How the points are linked:
j: Bak->Kol, Zel->Daf, Vog->Nen, Gik->Vak, Rap->Sas, Gov->Bef, Kod->Dep, Keb->Viz, Vek->Ton, Zil->Der, Vam->Fuf, Mep->Sav, Kar->Lim, Vok->Ped, Mav->Luf, Sed->Gis, Zus->Vov, Dat->Fav, Pap->Kiv, Gub->Soz, Gof->Von, Pek->Nud, Lef->Ber, Sis->Niz, Dep->Kod, Moz->Gol, Tad->Bib, Mag->Mol, Zif->Sog, Nas->Suz, Fuf->Vam, Fup->Rar, Vor->Pof, Lol->Pid, Met->Muz, Kiv->Pap, Der->Zil, Rer->Dez, Nus->Veb, Nit->Daz, Bef->Gov, Lof->Vem, Fav->Dat, Gis->Sed, Vak->Gik, Viz->Keb, Luf->Mav, Pof->Vor, Rol->Neb, Sog->Zif, Sas->Rap, Tek->Niv, Bos->Kot, Daf->Zel, Zar->Nim, Lun->Rir, Pid->Lol, Bil->Lis, Nud->Pek, Tor->Kap, Vem->Lof, Niv->Tek, Veb->Nus, Gaz->Zod, Suv->Vuf, Niz->Sis, Pak->Pud, Gaf->Kam, Vov->Zus, Mol->Mag, Kug->Fim, Gul->Sof, Neb->Rol, Biv->Rez, Let->Zun, Soz->Gub, Dop->Lem, Rud->Gos, Dob->Vib, Kol->Bak, Rir->Lun, Muz->Met, Von->Gof, Daz->Nit, Guz->Rog, Suz->Nas, Gos->Rud, Sof->Gul, Vuf->Suv, Kir->Baz, Kap->Tor, Ton->Vek, Nim->Zar, Kot->Bos, Kam->Gaf, Ped->Vok, Gez->Gam, Lim->Kar, Lis->Bil, Pob->Poz, Vab->Kul, Gav->Zok, Zok->Gav, Bib->Tad, Vib->Dob, Baz->Kir, Zun->Let, Zod->Gaz, Det->Lib, Lib->Det, Nep->Teb, Rar->Fup, Dez->Rer, Rez->Biv, Pud->Pak, Gol->Moz, Teb->Nep, Sav->Mep, Ber->Lef, Nen->Vog, Fim->Kug, Poz->Pob, Lem->Dop, Kul->Vab, Gam->Gez, Rog->Guz
t: Bak->Kar, Zel->Pap, Vog->Veb, Gik->Sed, Rap->Fup, Gov->Mav, Kod->Pak, Vek->Pid, Zil->Kap, Vam->Vem, Mep->Zod, Kar->Bak, Vok->Rog, Mav->Gov, Sed->Gik, Zus->Gez, Dat->Baz, Pap->Zel, Gub->Det, Gof->Gol, Pek->Kot, Lef->Sis, Sis->Lef, Dep->Pud, Moz->Von, Tad->Mol, Mag->Bib, Zif->Vib, Nas->Suv, Fuf->Lof, Fup->Rap, Vor->Rol, Lol->Ton, Met->Lis, Kiv->Daf, Der->Tor, Rer->Teb, Nus->Nen, Nit->Fim, Bef->Luf, Lof->Fuf, Fav->Kir, Vot->Viz, Gis->Vak, Vak->Gis, Viz->Vot, Luf->Bef, Pof->Neb, Rol->Vor, Sog->Dob, Sas->Rar, Tek->Rez, Bos->Nud, Daf->Kiv, Zar->Lem, Lun->Gos, Pid->Vek, Bil->Muz, Nud->Bos, Tor->Der, Vem->Vam, Niv->Biv, Veb->Vog, Gaz->Sav, Suv->Nas, Niz->Ber, Pak->Kod, Gaf->Zun, Vov->Gam, Mol->Tad, Kug->Daz, Gul->Poz, Neb->Pof, Biv->Niv, Let->Kam, Soz->Lib, Dop->Nim, Rud->Rir, Dob->Sog, Kol->Lim, Rir->Rud, Muz->Bil, Von->Moz, Daz->Kug, Guz->Ped, Suz->Vuf, Gos->Lun, Sof->Pob, Vuf->Suz, Kir->Fav, Kap->Zil, Ton->Lol, Nim->Dop, Kot->Pek, Kam->Let, Ped->Guz, Gez->Zus, Lim->Kol, Lis->Met, Pob->Sof, Vab->Gav, Gav->Vab, Zok->Kul, Bib->Mag, Vib->Zif, Baz->Dat, Zun->Gaf, Zod->Mep, Det->Gub, Lib->Soz, Nep->Dez, Rar->Sas, Dez->Nep, Rez->Tek, Pud->Dep, Gol->Gof, Teb->Rer, Sav->Gaz, Ber->Niz, Nen->Nus, Fim->Nit, Poz->Gul, Lem->Zar, Kul->Zok, Gam->Vov, Rog->Vok
k: Bak->Fuf, Zel->Nas, Vog->Muz, Gik->Bib, Rap->Pob, Gov->Sis, Kod->Tor, Keb->Pid, Zil->Pud, Vam->Kol, Mep->Lem, Kar->Lof, Vok->Nep, Mav->Lef, Sed->Mag, Zus->Daz, Dat->Pof, Pap->Suv, Gub->Gol, Gof->Det, Pek->Vib, Lef->Mav, Sis->Gov, Dep->Kap, Moz->Soz, Tad->Vak, Mag->Sed, Zif->Kot, Nas->Zel, Fuf->Bak, Fup->Sof, Vor->Fav, Lol->Viz, Met->Nen, Kiv->Vuf, Der->Pak, Rer->Guz, Nus->Lis, Nit->Vov, Bef->Niz, Lof->Kar, Fav->Vor, Vot->Ton, Gis->Mol, Vak->Tad, Viz->Lol, Luf->Ber, Pof->Dat, Rol->Kir, Sog->Bos, Sas->Poz, Tek->Gav, Bos->Sog, Daf->Suz, Zar->Zod, Lun->Zun, Pid->Keb, Bil->Veb, Nud->Dob, Tor->Kod, Vem->Lim, Niv->Zok, Veb->Bil, Gaz->Nim, Suv->Pap, Niz->Bef, Pak->Der, Gaf->Gos, Vov->Nit, Mol->Gis, Kug->Gez, Gul->Rar, Neb->Baz, Biv->Kul, Let->Rir, Soz->Moz, Dop->Sav, Rud->Kam, Dob->Nud, Kol->Vam, Rir->Let, Muz->Vog, Von->Lib, Daz->Zus, Guz->Rer, Suz->Daf, Gos->Gaf, Sof->Fup, Vuf->Kiv, Kir->Rol, Kap->Dep, Ton->Vot, Nim->Gaz, Kot->Zif, Kam->Rud, Ped->Teb, Gez->Kug, Lim->Vem, Lis->Nus, Pob->Rap, Vab->Rez, Gav->Tek, Zok->Niv, Bib->Gik, Vib->Pek, Baz->Neb, Zun->Lun, Zod->Zar, Det->Gof, Lib->Von, Nep->Vok, Rar->Gul, Dez->Rog, Rez->Vab, Pud->Zil, Gol->Gub, Teb->Ped, Sav->Dop, Ber->Luf, Nen->Met, Fim->Gam, Poz->Sas, Lem->Mep, Kul->Biv, Gam->Fim, Rog->Dez
p: Bak->Gaz, Zel->Kod, Vog->Ton, Gik->Dat, Rap->Tek, Gov->Nep, Kod->Zel, Keb->Lis, Vek->Nen, Zil->Vuf, Vam->Zar, Mep->Lim, Kar->Sav, Vok->Sis, Mav->Dez, Sed->Baz, Zus->Det, Dat->Gik, Pap->Pak, Gub->Gez, Gof->Daz, Pek->Gos, Lef->Rog, Sis->Vok, Dep->Daf, Moz->Fim, Tad->Vor, Mag->Neb, Zif->Zun, Nas->Tor, Fuf->Nim, Fup->Rez, Vor->Tad, Lol->Veb, Kiv->Pud, Der->Suv, Rer->Luf, Nus->Pid, Nit->Von, Bef->Teb, Lof->Dop, Fav->Vak, Vot->Muz, Gis->Kir, Vak->Fav, Viz->Bil, Luf->Rer, Pof->Bib, Rol->Mol, Sog->Let, Sas->Niv, Tek->Rap, Bos->Rir, Daf->Dep, Zar->Vam, Lun->Kot, Pid->Nus, Bil->Viz, Nud->Rud, Tor->Nas, Vem->Lem, Niv->Sas, Veb->Lol, Gaz->Bak, Suv->Der, Niz->Ped, Pak->Pap, Gaf->Vib, Vov->Lib, Mol->Rol, Kug->Gol, Gul->Kul, Neb->Mag, Biv->Rar, Let->Sog, Soz->Gam, Dop->Lof, Rud->Nud, Dob->Kam, Kol->Zod, Rir->Bos, Muz->Vot, Von->Nit, Daz->Gof, Guz->Ber, Suz->Kap, Gos->Pek, Sof->Vab, Vuf->Zil, Kir->Gis, Kap->Suz, Ton->Vog, Nim->Fuf, Kot->Lun, Kam->Dob, Ped->Niz, Gez->Gub, Lim->Mep, Lis->Keb, Pob->Gav, Vab->Sof, Gav->Pob, Zok->Poz, Bib->Pof, Vib->Gaf, Baz->Sed, Zun->Zif, Zod->Kol, Det->Zus, Lib->Vov, Nep->Gov, Rar->Biv, Dez->Mav, Rez->Fup, Pud->Kiv, Gol->Kug, Teb->Bef, Sav->Kar, Ber->Guz, Nen->Vek, Fim->Moz, Poz->Zok, Lem->Vem, Kul->Gul, Gam->Soz, Rog->Lef
b: Bak->Nep, Zel->Pob, Vog->Vor, Rap->Nas, Gov->Gaz, Kod->Gav, Keb->Sed, Vek->Bib, Zil->Biv, Vam->Ped, Mep->Luf, Kar->Dez, Vok->Fuf, Mav->Sav, Sed->Keb, Zus->Nud, Dat->Met, Pap->Sof, Gub->Rir, Gof->Kam, Pek->Vov, Lef->Dop, Sis->Nim, Dep->Zok, Moz->Zun, Tad->Ton, Mag->Pid, Zif->Fim, Nas->Rap, Fuf->Vok, Fup->Suv, Vor->Vog, Lol->Mol, Met->Dat, Kiv->Gul, Der->Rez, Rer->Lim, Nus->Neb, Nit->Vib, Bef->Zod, Lof->Rog, Fav->Muz, Vot->Vak, Gis->Viz, Vak->Vot, Viz->Gis, Luf->Mep, Pof->Nen, Rol->Veb, Sog->Kug, Sas->Suz, Tek->Tor, Bos->Gez, Daf->Poz, Zar->Niz, Lun->Soz, Pid->Mag, Bil->Kir, Nud->Zus, Tor->Tek, Vem->Guz, Niv->Kap, Veb->Rol, Gaz->Gov, Suv->Fup, Niz->Zar, Pak->Vab, Gaf->Von, Vov->Pek, Mol->Lol, Kug->Sog, Gul->Kiv, Neb->Nus, Biv->Zil, Let->Gol, Soz->Lun, Dop->Lef, Rud->Det, Dob->Daz, Kol->Teb, Rir->Gub, Muz->Fav, Von->Gaf, Daz->Dob, Guz->Vem, Suz->Sas, Gos->Lib, Sof->Pap, Vuf->Rar, Kir->Bil, Kap->Niv, Ton->Tad, Nim->Sis, Kot->Gam, Kam->Gof, Ped->Vam, Gez->Bos, Lim->Rer, Lis->Baz, Pob->Zel, Vab->Pak, Gav->Kod, Zok->Dep, Bib->Vek, Vib->Nit, Baz->Lis, Zun->Moz, Zod->Bef, Det->Rud, Lib->Gos, Nep->Bak, Rar->Vuf, Dez->Kar, Rez->Der, Pud->Kul, Gol->Let, Teb->Kol, Sav->Mav, Ber->Lem, Nen->Pof, Fim->Zif, Poz->Daf, Lem->Ber, Kul->Pud, Gam->Kot, Rog->Lof
y: Bak->Gis, Zel->Let, Vog->Lef, Gik->Lim, Rap->Gub, Gov->Bil, Kod->Sog, Keb->Teb, Vek->Guz, Zil->Pek, Vam->Mag, Mep->Dat, Kar->Vak, Vok->Lol, Mav->Muz, Sed->Kol, Zus->Rez, Dat->Mep, Pap->Kam, Gub->Rap, Gof->Sof, Pek->Zil, Lef->Vog, Sis->Veb, Dep->Zif, Moz->Poz, Tad->Lof, Mag->Vam, Zif->Dep, Nas->Rir, Fuf->Mol, Fup->Det, Vor->Dop, Lol->Vok, Met->Luf, Kiv->Gaf, Der->Nud, Nus->Niz, Nit->Kul, Bef->Lis, Lof->Tad, Fav->Sav, Vot->Dez, Gis->Bak, Vak->Kar, Viz->Nep, Luf->Met, Pof->Lem, Rol->Nim, Sog->Kod, Sas->Soz, Tek->Gez, Bos->Tor, Daf->Zun, Zar->Neb, Lun->Suz, Pid->Ped, Bil->Gov, Nud->Der, Tor->Bos, Vem->Bib, Niv->Gam, Veb->Sis, Gaz->Kir, Suv->Rud, Niz->Nus, Pak->Dob, Gaf->Kiv, Vov->Biv, Mol->Fuf, Kug->Gav, Gul->Von, Neb->Zar, Biv->Vov, Let->Zel, Soz->Sas, Dop->Vor, Rud->Suv, Dob->Pak, Kol->Sed, Rir->Nas, Muz->Mav, Von->Gul, Daz->Vab, Guz->Vek, Suz->Lun, Gos->Vuf, Sof->Gof, Vuf->Gos, Kir->Gaz, Kap->Kot, Ton->Rog, Nim->Rol, Kot->Kap, Kam->Pap, Ped->Pid, Gez->Tek, Lim->Gik, Lis->Bef, Pob->Gol, Vab->Daz, Gav->Kug, Zok->Fim, Bib->Vem, Vib->Pud, Baz->Zod, Zun->Daf, Zod->Baz, Det->Fup, Lib->Rar, Nep->Viz, Rar->Lib, Dez->Vot, Rez->Zus, Pud->Vib, Gol->Pob, Teb->Keb, Sav->Fav, Ber->Nen, Nen->Ber, Fim->Zok, Poz->Moz, Lem->Pof, Kul->Nit, Gam->Niv, Rog->Ton
v: Bak->Niv, Zel->Niz, Vog->Gaf, Gik->Zus, Rap->Zod, Gov->Suz, Kod->Ped, Keb->Bos, Vek->Dob, Zil->Dez, Vam->Gav, Mep->Fup, Kar->Biv, Vok->Dep, Mav->Vuf, Sed->Gez, Zus->Gik, Dat->Det, Pap->Ber, Gub->Baz, Gof->Pof, Pek->Vot, Lef->Kiv, Sis->Daf, Dep->Vok, Moz->Rol, Tad->Nit, Mag->Kug, Zif->Lol, Nas->Bef, Fuf->Zok, Fup->Mep, Vor->Von, Lol->Zif, Met->Rud, Kiv->Lef, Der->Rer, Rer->Der, Nus->Let, Nit->Tad, Bef->Nas, Lof->Kul, Fav->Lib, Vot->Pek, Gis->Gam, Vak->Vov, Viz->Kot, Luf->Suv, Pof->Gof, Rol->Moz, Sog->Pid, Sas->Gaz, Tek->Kol, Bos->Keb, Daf->Sis, Zar->Pob, Lun->Bil, Pid->Sog, Bil->Lun, Tor->Teb, Vem->Vab, Niv->Bak, Veb->Zun, Gaz->Sas, Suv->Luf, Niz->Zel, Pak->Guz, Gaf->Vog, Vov->Vak, Mol->Fim, Kug->Mag, Gul->Dop, Neb->Gol, Biv->Kar, Let->Nus, Soz->Kir, Dop->Gul, Rud->Met, Dob->Vek, Kol->Tek, Rir->Lis, Muz->Gos, Von->Vor, Daz->Bib, Guz->Pak, Suz->Gov, Gos->Muz, Sof->Lem, Vuf->Mav, Kir->Soz, Kap->Nep, Ton->Vib, Nim->Poz, Kot->Viz, Kam->Nen, Ped->Kod, Gez->Sed, Lim->Rez, Lis->Rir, Pob->Zar, Vab->Vem, Gav->Vam, Zok->Fuf, Bib->Daz, Vib->Ton, Baz->Gub, Zun->Veb, Zod->Rap, Det->Dat, Lib->Fav, Nep->Kap, Rar->Sav, Dez->Zil, Rez->Lim, Pud->Rog, Gol->Neb, Teb->Tor, Sav->Rar, Ber->Pap, Nen->Kam, Fim->Mol, Poz->Nim, Lem->Sof, Kul->Lof, Gam->Gis, Rog->Pud

The rows follow the links: the fewer symbols apart two points are, the more alike their rows tend to be.

Each row is also shifted at random along 7 hidden directions that mean nothing.

Some points, each with a row of numbers:
Rar [  6 -15  -2  -3  -4  -5   5 -22 -12  22 -26 -18  21  -5  -4   9  16   4  30  26  11  23  -9  -7 -14 -35  -8  26   3 -17  -6   5  -5 -28   2 -16  -1 -20 -20 -27 -11   3   3  -2  -1]
Nas [  0  -8 -16   0   1  -5  12   3  12  21  -5  14  22   3  -5   2  17   9  20  -2  11  10  12   4  15   8   3  -7   6   8  -7   2   4  -1  -7  -4   2 -16  -2 -10  -3   0   8  -3 -20]
Von [ 23 -14  -9  -9  -5  -9  -1  -8   0   9  -6 -10  13  -2  13   6  33   7  14  27  -9  24 -13  11   8  -4 -10  27  19 -17 -20  -7   7   2  -2   3   1  -9  -7 -18  -8  -7  10   5   8]
Moz [ 23   4  -6   7  -6  -6 -10 -20 -12   7  -2   4 -10  -8   0   6   9  -4  10   5  -2  -8  -5  15  -2  -5   6   9 -14   3  20   1   1  -7   6   2 -22   3   9 -14  -7   1  -7   2   2]
Muz [ 23  -8  -9   8  -9   8   5  -8  -8  -2  23   7   1   2  -6  -5 -21   8  -6   9  15   7  -7 -12   9  -3   6  -4  11   1  -1 -12 -14  -5 -10   5   6  -1 -30  21   4   1  12   2 -12]
Kot [  5  -5  -1  -7 -15  -8  14  -4  16  21  -6   7  31  13  17  -1  24  -6  14   9  10   4  -1   2  -5 -21  -9   0  25 -16   7 -10   2  -3 -16  -7   4 -13   6  -9  -6  22  12   6  -4]
Poz [ 12   0   0  -7  11  -1   6 -15   8  10   6  16  -7  -7  -2   7  10   7  -4   3   2  -6   3   6   6  20   6  -9   8  16   8   5  16  -1  -2   7 -17   4  23 -12  -8  10  -7   8  -9]
Mol [ 38  20   9  -3   9   5  -9  -7 -10  -9   9  14  -8   6  19  -3 -15 -10  -8  -3  -1 -15   7  26  -4   1  12 -16  13   9   3   2   9   1  -7  13 -16  14  14  16   6  17  16   4   2]
Pap [ -1 -27 -18   7  -8   2 -26  12   5   4  -6   3  -9 -23 -43  27 -14   8   7   4 -14  26   3  -5  18   4 -18   8  -5   2   3   0 -19  19   1  12  -3   7  -3  -1  14 -28 -19  -7 -28]
Zil [-21  -6  12   3   2   2  26  -1   7 -12   6   0  -1   6  -2 -13  -6  -1 -17  -1  20  -9   6 -10  -8   3  -3 -20   8   4   2 -13  14 -20  -8  -5  -2  -5  -8   5   1  24   3   6   3]
Kul [ 13   2  19  -7  -1  -8  30   7   7  -7   6  -3  -9   1   8   3  11  -3 -16   0  31 -12  -1  -6 -14  17  -9   0  -2 -15  22   5   4 -41  17  -9   1   4 -28 -15 -24  10 -24   2  25]
Luf [ 14   7 -13 -16   5  -9  22 -11  14  33   5  15  23  13   2  -7  40  12  26 -10  12   9  12  -1  14  -2  12 -14   6  13 -20  -9  33  -8   6  -1   7 -22  15   7 -10   6  -4   5  -9]
Fav [-29  -8 -10   2  -3  -7  -5 -14  10  11  14 -10  -7  -2  -4   8  13   0 -19  -4 -19   4 -18 -13  -4   3  -2  14   3   7   0 -16   2   5   3  -9   4  -7   5   0   3  -3 -13   1  -2]
Neb [ 28  -3 -12  -8   0  -5 -17  -3 -15  15  -3   3   9  -2   5  16  -1   3  26   0  -2  17   4  17  13  -4  -1  15   1 -14 -10  16 -12   1   3   8  -3  -3 -12  -1 -10 -13  10  -5  -4]
Kiv [ 31 -13 -17   7  -1 -12   2  -1   6  -5  -9 -34  -2 -30 -21   8  26  10   6   5 -10   0 -14 -12   0   7  -4  30 -24 -20  26   6  -8   5  20  -6  -3  -1  -3 -31  -7 -24 -31  -2   3]
Lib [ 51  -4 -13  21  -4   1  -6 -16  -2   4   1   5 -15 -14 -13   8  -4  -7  -5   6   5  -8  -2 -11  -1   9   1  12 -24   4  22  -1 -10  -1   6  -8 -19  -2  -3 -15   0   0  -9  -4  -3]
Gub [-52  -5  -5  10 -10   0   8 -15  -3   9   0  18 -12  10   1  11 -18  -5  -2   2  22   8  -3  -6   4  10  -3   3   3   4  -2   2 -19 -14  -8 -11  -4  -8 -31   6  -8   6  12  -1  -3]
Fup [ 27   4  -6  17   5  -1 -10   6   1   5  -6  12 -30 -14 -23   9  -8  -6 -10 -14  -3  -7   9 -12  11  29   2   1 -27  21  15  12  -7   4  12  -8 -11   2   2 -16   4  -8 -16  -4  -5]
Met [ 56   5  -8   5  -7  -1   3  15   1  -9   3 -10   7  -4  -6 -12   2   8   9 -14  -2   4  10  -3  16  18  13  10 -17   0  -7   4  -2  11   7   5  12  -7 -19   0  -2 -17  10   0  -4]
Det [-18  -5  -7  11   2  -3  -4  -3  10   8  16  24 -22   5 -14  11 -10  -2 -19 -13   1   8   1 -20  14  27  -8 -15  -2  22  -7  -9  -9   2  -4  -9  -5  -8 -11  10  -2   4   3  -6  -5]
Pid [-32   1   6   6  -7   4 -25  24   2 -28   4 -18  -4   5   6  -8 -13  -2 -15 -10 -28  -2  -7   0   8   9  -3   9  -1 -12  -3  -3  -3  32   0  12  18  13   7  13  17 -18   0  -3   9]
Lim [ 33   8   6  -3   2  -7  12  22  27   1  -2 -15   2   5   3  -6  16  -5 -15 -28 -10 -12   1 -10   0  30   0   2  -3   0 -15  13   5  11  21 -14  26 -12   7  -9   0 -13 -13  -2  11]
Vuf [ 13  10   2   5   3  -4  27  -8  -9 -12  -6 -20   9  -5  10 -32  24   5  12  13  18 -20   6  -8  -8  -9   7  14 -12 -10   5  -6  21 -27  14 -13   2 -12  -9 -23 -16   7   1   4  17]
Kar [  7 -33  -6 -13 -17  -3   8  -1  26  27  12   3   3  -6 -29  50 -21  -6 -15  -4  18  13 -14 -35 -14   9 -14  -2 -13  -4  30  13 -37 -15  -6 -21   6  -7 -36  -7  -3  -6 -32 -17 -33]
Dep [-64 -25  15  -5  -3  10  -3  -1  -4 -10  -5  -8   9  -3  -4   7 -18   1   3  26  12  11   1  -6  -7 -21 -15 -11  30 -11   1  -6  -7  -3 -15  11   0  14  -3   7  15   7   8   1 -10]
Gof [ 40 -18 -14   4  -9  -5 -13  -3  -1  15  -9  17  -5  -7 -13  27  -6  -2  23   2   4  26   5   5  21   8 -11   4  -2 -10  -1   5 -14   2   0   2 -10  -2 -14  -3  -7 -22   3  -6 -10]
Der [ -1   8   2   7   8   2  -5   0  -8  13 -19  21  10   6  -6  -6 -11 -10  15   1   1  -5  13  -2   7 -33  -3 -24  -3  11  -1  -6  15   2  -8  -1  -9   7  35  12   8  20   5  -1  -8]
Kol [-20  18  20  -6  14  -2  -2  -4   1   5  -7   5   1  13  11 -14   3  -9  -2 -14 -16  -8   8   6  -7  -9   9  -8   7  11 -20   3  22   3   5   0   7  -2  23   2   6  14   6   4   8]
Sis [-17 -10  -6  -8   5   4  -8  -6  -3   3  10 -16   1 -15 -17   8  -5  14   6  12  -7   3 -10   5  -2  -5   7   8   3   1  15   6  -6   4  -1  10  -5   3  -3   1  12  -8 -10   1 -25]
Bib [-19 -10  14 -19  -9  -4  18  24  18   6  19   8  15  22  18  11  10   0  -8 -11  15  26  -6   3   4  27 -15   1  31 -17 -23  -4   0 -10  -1   2  28 -15 -32  11  -5  -5   6  -5  12]
Vov [-22   3  10   4   6   1  -2 -14   3   2   2  25 -11  16   4  -2  -7 -10 -24   7  -7 -14  -7 -10   0   0  -5 -10  13  17  -4 -21  12   3 -11   3 -15   8  22   4   9  22  10   2  10]
Keb [  2  12   3  -5  -6  -3  15  10  19  12  17  16  12  18   3   1  10  -8  -4 -22  10 -13   7  -2   5   9   6 -16  -6   6   9  -4   6   1  -5  -4   8 -11   4  14  -6   8  -1  -2 -11]
Nim [ -2   5  -1   6  10   6 -19  -4 -17 -24 -11 -43 -15 -22   3  -1  -2   4 -11   5 -23  -4 -11   2 -13   8  14  33 -10  -4  11  13 -10  10  16  -5   7   5  -6 -19   5 -24 -20  -6  12]
Vib [ -9  -2   6  -3  -8 -10 -10  18  19 -10  -1 -22   9  -8   6   1  34   4  -5   8 -34  -4 -14  -2  -3   5 -14  19   9 -20   1 -22  14  24   4   2  15   5  23  -9   5 -11 -14   7  13]
Zif [-36  -3  -3   9 -15  -5  -3 -13   9  13  11  10 -11  -7  -5  25   2  -2  -9   1  -1 -22 -11  -5 -10  -7  -6  -9 -30   5  43  -8   6  -1   1   1 -25  12  28  -3  -4  17 -32  -4  -1]
Nud [ 19  11   1   9  -5  11  -8   3 -19   7 -20  14   4  10  -1   0  -8 -14  29   5  10  -3  17   4   4 -42  -5  -8 -12  -2   0 -11   0  -4  -9   2 -15   1  15   9   3  12  17   0   1]
Gam [-49   0  11  -2   0  -9  19 -13  20  -4  -5   0  15  22  33 -26  32  -3 -13   8 -12 -12  -8   1 -17  -4   8   7  39  -9 -29 -21  22   4  -3   1  14 -12  17  -6  -1  25  24  12  24]
Lis [  7  19 -13  -1   6  -4  -5  -3  -9   7  -1  11  13  14  13 -21  18   6  21  -6   1  -9   8  16  11 -16  19  -7  -1  13 -19  -9  16   5  -7  14   3  -8  11  14  -4   8  17   2   7]
Lol [  9   2   7  -9  -8   5  -1  -1 -10 -13   6  -2   7   0  19  -7  -5  -4   1   1  12 -18   1   9 -17 -15   5  -4 -10 -12  20  -1   6  -9  -8   9 -13   6   1   9  -5   9  -3  -7   3]

Start, symbols taken left to right, then the point you end at.
Answers are names.
[ -8  27  -1   3  16  -4   1  -3 -13 -11 -11 -24  15   1   8 -38  20   8  16   5 -21  -6  10   9   5 -14  20  15  -4   3 -28   3  20  16   8   8  17  -9  15   0   0  -9  17   5  13]
v p y y v: Teb
[-17   9  13  -7   9  -9   8  14  13  -5  -5   2 -11   2   2   0  11  -7  -8 -14  -8 -11   4   3   0  19  -4  -9   2   2  -2  13  11   1  10   0   2   2  12 -18  -1   6  -5   5   9]
p p k v b t: Rer
[ 65 -11   4   4  -3   5  10  -2  -2   6 -19  -1   4  -5  -7   9 -10  -9   5   6  11   3   5  -3 -14  -8  -8   0  -5  -4   9   9 -14 -12  -1 -10   2  -5 -13 -15  -3   5   4  -3  -9]
p v k t j: Zar
[ 37  -7   4 -12  -4   0   8  -7  -1  -2 -17 -18  19   0   5   8 -11  -3  10  -1   2   4  -6   4 -15 -13   5   7   2 -12  -4  17 -18  -5  -1  -5   8 -14 -15 -17   3  -2   0  -3  -5]
b v j k v: Ped
[ 25  -9   3   0 -25  -2   3  23 -13 -15 -18  -7  21  -3   7  -6  -6  -9  31   9  19  12  12  17   8 -14  -5  -2   3 -29   0  13 -17 -11  -9   1   4   2 -30  -5  -8  -7  14   0   5]
v v v b p p: Mag
[-10  -7  -8 -10   1  -6  28  -8  20   3  13  -4  16   2  13 -10  24  19   0   7   9   2   1   9   5  21   6  -5  35  -8 -11  -3  25  -7  -4   9  10  -3  -1  -7  -5   1  10  11   1]
p t t j k: Tor
[-12   9   1  -9  -1  -2  -7  -6  11  25  -6  16   8  19  13   3   5 -13   4 -10 -14   4  -3   7  -2 -14  -1  -2  12   5 -11  -7   2  13  -6  -4   9  -7  23   7   6  12  14   1  -9]
v k b b v t v: Daz
[-23 -18 -16   9 -12   0   0  -8  17  -4  20   1  12  -1  -8   2   2  10 -13  11  -1   6  -7  -8   8  17   1  -2  18   4   0 -11  -7  13 -17   6   0  -6 -23   7   8  -4  14  -3 -13]
p b v y y j: Sed
[ -3  -7 -11  -4 -12 -13  10 -10  10  13   5   0  14  -2   2   5  29   5  19   9   4  -5  -7   6  -5  -3  -1   8   5 -13  10  -7  11  -5   2   2  -5  -6  -2 -12  -6  -5  -3   0  -5]
y b b k j: Nas
[-12   1   0   8  -9   6  -6  14   4   0  11  31 -12  10 -13   3 -37 -18 -13  -9  14 -16  16  -2  13   7   1 -29 -11  23  16  -6  -5   7 -17   1 -12   9   5  19  10   6   7  -2 -10]
y t v t v b: Tek
[-39  -5   2   4  -8  -3  10 -16   0   1 -15  -6  17  12  13  -9  18  -8   9  19   2  -1 -11  -6 -15 -38 -13   4   9 -14  -2 -26  12 -13  -6  -4  -5  -5  13   1  -1  21  11   4  10]
y p v j v y k: Kam
[ 10 -11   5  -5   0   6   1  -4 -10  25 -28  15  14  11   1  10 -11 -12  24  15  14  31  13   2   3 -34 -19 -19  21  -8 -27   4  -7 -10 -12   0  -2  -9 -12   7   2  11  31   3 -13]
v b p j p k: Rog
[ 12  -5   2  -9  -6   0 -15   3  12  -4  12  -6  -8   4   7  15   4   5 -16   0 -28   0 -16   4 -10  10 -11  10  10  -6  -4  -9   4  18  -2   1   9   8  21   8  11  -7 -12   5   5]
v b k p p b j: Zus
[ 28 -22 -14   2 -18 -11 -15  11  42  13  11 -10   8  -7 -18  19  11   3 -16 -10 -35 -10 -14 -20  -2  16 -11  11 -10   2  18  -9 -16  29  -2 -15  11   0  14  -3   8 -14 -28  -6 -20]
t p j v b b: Rir
[ 12  12   0 -17   2  -8  14  10   3   5   0 -17  19  -1   4 -11  21   9  19 -12   0   1   8   9  10  10   5   1  -3 -13 -10   9  17  -2  13  -1  11 -11  -9  -8 -11 -11  -6   4   5]
v j p t t: Dep
[ -4  -6   2   1  -1   0   0   6  34   0   3   3   7  -5 -17  -2  -1  -3 -18   2 -27 -13  -3 -11   1  15  -2  -4  10   5   8  -2   4  25  -9  -2  11   4  22  -3  20   8  -5  -2 -14]
t v t k k p y: Bil
[ -7  -1  -5   8   2   1 -12   5  -4 -16  -9  -9 -10 -14 -11  -1  -9   9   1  -2 -10  13   4   4  14  22  -2  12  -1   0  -4  18  -9  18   7   2   1  13  -6 -14   6 -22  -6   3  -1]
t k k y t k t: Det
[  7  -1   6 -18   3   0   6  16  21   1   8 -20  16  -3   1 -10  27   9  -8   0 -15  -5 -13  -4  -9  -4  -9   5   9 -13   0  -4  14  11   8   3  14   4  16  -5   1  -7 -18   9  -2]
b p t k j t j: Sav
